Below is a small trained network, with its code and all its weights. Each question gives an input and a class and asks what happens when units are switched off, that is, made to give their printed mean instead of their output.

import numpy as np


def w(rows, s, z=0):
    codes = np.array(rows[::2]) - 128.0
    scale = np.full(codes.shape[1], s)
    scale[-1] = z or s
    return codes * scale


def f(y):
    return np.maximum(y, 0)


def log_softmax(a):
    a = a - a.max(-1, keepdims=True)
    return a - np.log(np.exp(a).sum(-1, keepdims=True))


def net(x, mask):
    res = np.array(x, float).reshape(1, 7) / 4 @ E
    y = f(res @ A[0][:, :-1].T + A[0][:, -1])
    res = res + np.where(mask, y, B[0][:, -1]) @ B[0][:, :-1]
    return log_softmax(res[-1] @ U[:, :-1].T + U[:, -1])


A, B = {}, {}
E = w([
[151,147,115,193,128,190,169,110,85,96,57,168],'x0',
[149,135,174,98,195,94,9,84,112,104,70,118],'x1',
[89,149,190,86,93,90,81,254,140,169,179,153],'x2',
[105,135,101,192,152,227,92,166,149,117,160,86],'x3',
[137,139,147,157,108,103,95,102,39,129,181,247],'x4',
[106,130,108,185,144,158,106,62,191,128,231,165],'x5',
[81,120,164,179,158,189,64,117,206,139,128,146],'x6',
],0.0044)
A[0] = w([
[125,133,129,120,130,112,165,175,128,129,121,160,150],'n1',
[136,140,120,147,128,110,134,92,112,125,224,181,207],'n2',
[106,126,127,128,110,120,174,165,132,135,144,149,161],'n3',
[107,125,149,100,140,101,133,147,136,126,146,151,73],'n4',
[137,120,103,179,157,186,111,40,20,115,91,107,182],'n5',
[133,128,117,119,114,114,158,156,126,131,102,140,139],'n6',
[140,136,113,148,122,116,139,75,122,118,233,190,216],'n7',
[132,119,108,134,145,123,141,93,42,131,98,114,227],'n8',
[146,141,144,133,129,118,47,163,61,122,90,180,175],'n9',
[118,130,130,128,142,116,138,129,160,136,166,107,251],'n10',
[126,123,102,115,118,150,203,217,133,130,118,50,207],'n11',
[157,143,122,90,181,101,39,39,176,115,77,36,189],'n12',
[135,139,121,191,126,198,138,142,166,120,137,128,183],'n13',
[131,114,131,135,136,128,142,96,189,124,58,161,150],'n14',
[133,132,108,210,143,223,139,151,176,121,137,133,209],'n15',
[132,124,120,167,151,158,172,25,170,122,24,145,194],'n16',
[116,143,114,191,134,194,135,142,157,124,131,125,186],'n17',
[125,144,148,132,140,121,71,134,74,124,105,176,155],'n18',
[136,134,141,134,140,115,76,143,83,126,106,178,151],'n19',
[168,154,101,122,121,108,254,120,26,109,47,137,223],'n20',
],0.011,0.0022)
B[0] = w([
[147,126,146,108,129,119,133,102,129,125,147,103,171],'n1',
[131,132,111,149,83,134,81,81,162,139,161,165,233],'n2',
[170,124,130,98,129,111,112,100,130,123,133,81,181],'n3',
[143,135,122,116,117,137,142,131,130,123,164,183,159],'n4',
[179,125,70,182,78,126,112,83,62,134,137,159,222],'n5',
[132,126,136,114,142,135,155,110,117,127,151,105,162],'n6',
[122,139,115,155,88,127,86,70,168,132,175,168,247],'n7',
[162,119,100,121,98,155,149,113,84,127,128,96,190],'n8',
[127,132,209,139,172,125,120,170,62,123,111,157,214],'n9',
[167,127,94,100,98,127,68,140,158,127,132,103,188],'n10',
[154,135,131,94,61,133,86,207,37,124,130,99,216],'n11',
[101,113,116,94,149,139,141,165,213,124,106,8,224],'n12',
[112,117,81,144,167,129,113,144,173,125,97,140,211],'n13',
[127,136,176,131,127,126,76,104,159,129,170,97,167],'n14',
[113,108,66,160,183,122,98,149,191,130,88,141,242],'n15',
[103,150,182,151,84,122,106,34,151,142,191,165,222],'n16',
[123,122,80,150,167,121,96,140,168,124,89,133,210],'n17',
[144,138,179,139,147,122,134,150,70,125,114,157,195],'n18',
[144,136,177,131,156,121,127,149,77,127,123,160,190],'n19',
[212,117,96,91,92,133,207,45,77,126,137,60,255],'n20',
],0.018,0.0069)
U = w([
[155,132,161,74,92,132,167,117,91,121,147,78,163],'0',
[100,112,106,89,165,128,117,228,149,112,59,105,169],'1',
[60,122,110,144,154,138,106,109,223,140,133,122,125],'2',
[149,112,109,155,173,145,143,149,99,108,55,133,94],'3',
[150,139,101,153,83,123,121,89,112,142,168,174,119],'4',
[98,163,197,144,153,112,104,168,102,129,131,191,156],'5',
[120,132,162,106,179,110,192,148,113,117,98,142,23],'6',
[9,131,116,129,134,140,255,131,134,124,109,177,3],'7',
],0.0077,0.0028)

Each question gives the input, the list of numbers given to net, and the class t.
The units are the neurons (one row each of A and B). Each row of codes is followed by its name. A weight is (code - 128) times the scale printed after its matrix; where a second scale follows, it is the last column's (A, B and U).
mask holds one flag per neuron, in row order. A switched-off neuron (its flag False) gives its mean, the last column of its row in B, instead of its output. The means were averaged over made-up inputs and are rounded, as every weight is.
A unit's drop is (log p(t) with every unit on - log p(t) with that unit switched off) / (log p(t) with every unit on - log p(t) with every unit switched off).
The circuit of an input: a set's keep is (log p(t) with only the set's units on - log p(t) with every unit switched off) / (log p(t) with every unit on - log p(t) with every unit switched off). Starting from the 12 units with the biggest drops (on a tie, the unit counted first), units are removed one at a time, each time the one whose removal leaves the highest keep (on an exact tie, the one counted first), for as long as the keep stays at least 0.8.
circuit, biggest first: the units of the circuit, biggest drop first
k most important neurons: the k neurons with the biggest drops, biggest first
drop of u: that unit's drop, to one decimal
input [-1,-5,8,-1,3,4,7], class 2: circuit, biggest first : n20, n11
input [-6,4,-5,4,3,-2,-2], class 3: circuit, biggest first : n16, n7
input [-6,5,5,-2,-1,5,7], class 2: circuit, biggest first : n12
input [-6,5,8,4,4,4,-7], class 5: circuit, biggest first : n20, n9
input [-2,1,1,1,7,3,4], class 5: circuit, biggest first : n20, n9
input [0,-1,-6,8,1,-3,2], class 2: 2 most important neurons : n15, n16
input [8,-5,2,8,2,-6,-3], class 3: 4 most important neurons : n15, n17, n13, n16
input [6,5,-3,7,-5,3,-3], class 2: 2 most important neurons : n12, n16
input [-6,1,3,0,-3,-3,-3], class 1: 4 most important neurons : n20, n16, n5, n7
input [-4,-4,-1,4,-6,5,-2], class 1: 2 most important neurons : n11, n16
input [-7,0,0,-6,1,-5,8], class 1: 3 most important neurons : n20, n16, n7
input [1,-5,8,0,-8,-7,5], class 1: 2 most important neurons : n20, n16
input [-8,-1,3,2,0,0,8], class 2: 2 most important neurons : n11, n9
input [6,5,-7,-4,5,-6,1], class 0: circuit, biggest first : n20
input [5,-7,2,-5,-1,1,5], class 2: 2 most important neurons : n5, n15
input [5,-1,6,-5,2,-8,5], class 0: 2 most important neurons : n20, n15
input [-8,7,5,-2,4,4,-2], class 5: 2 most important neurons : n20, n9
input [-3,3,-5,-8,-1,3,-8], class 0: 2 most important neurons : n20, n12
input [1,-5,-1,-8,7,-1,-3], class 0: drop of n15 : 0.2
input [4,4,2,-5,2,-3,-4], class 0: drop of n20 : 0.3
input [-7,4,-4,2,-4,5,-8], class 2: drop of n18 : 0.2
input [1,0,-3,-1,-7,5,1], class 2: most important neuron : n16
input [-8,-2,-1,-4,8,-6,5], class 5: drop of n20 : 0.2
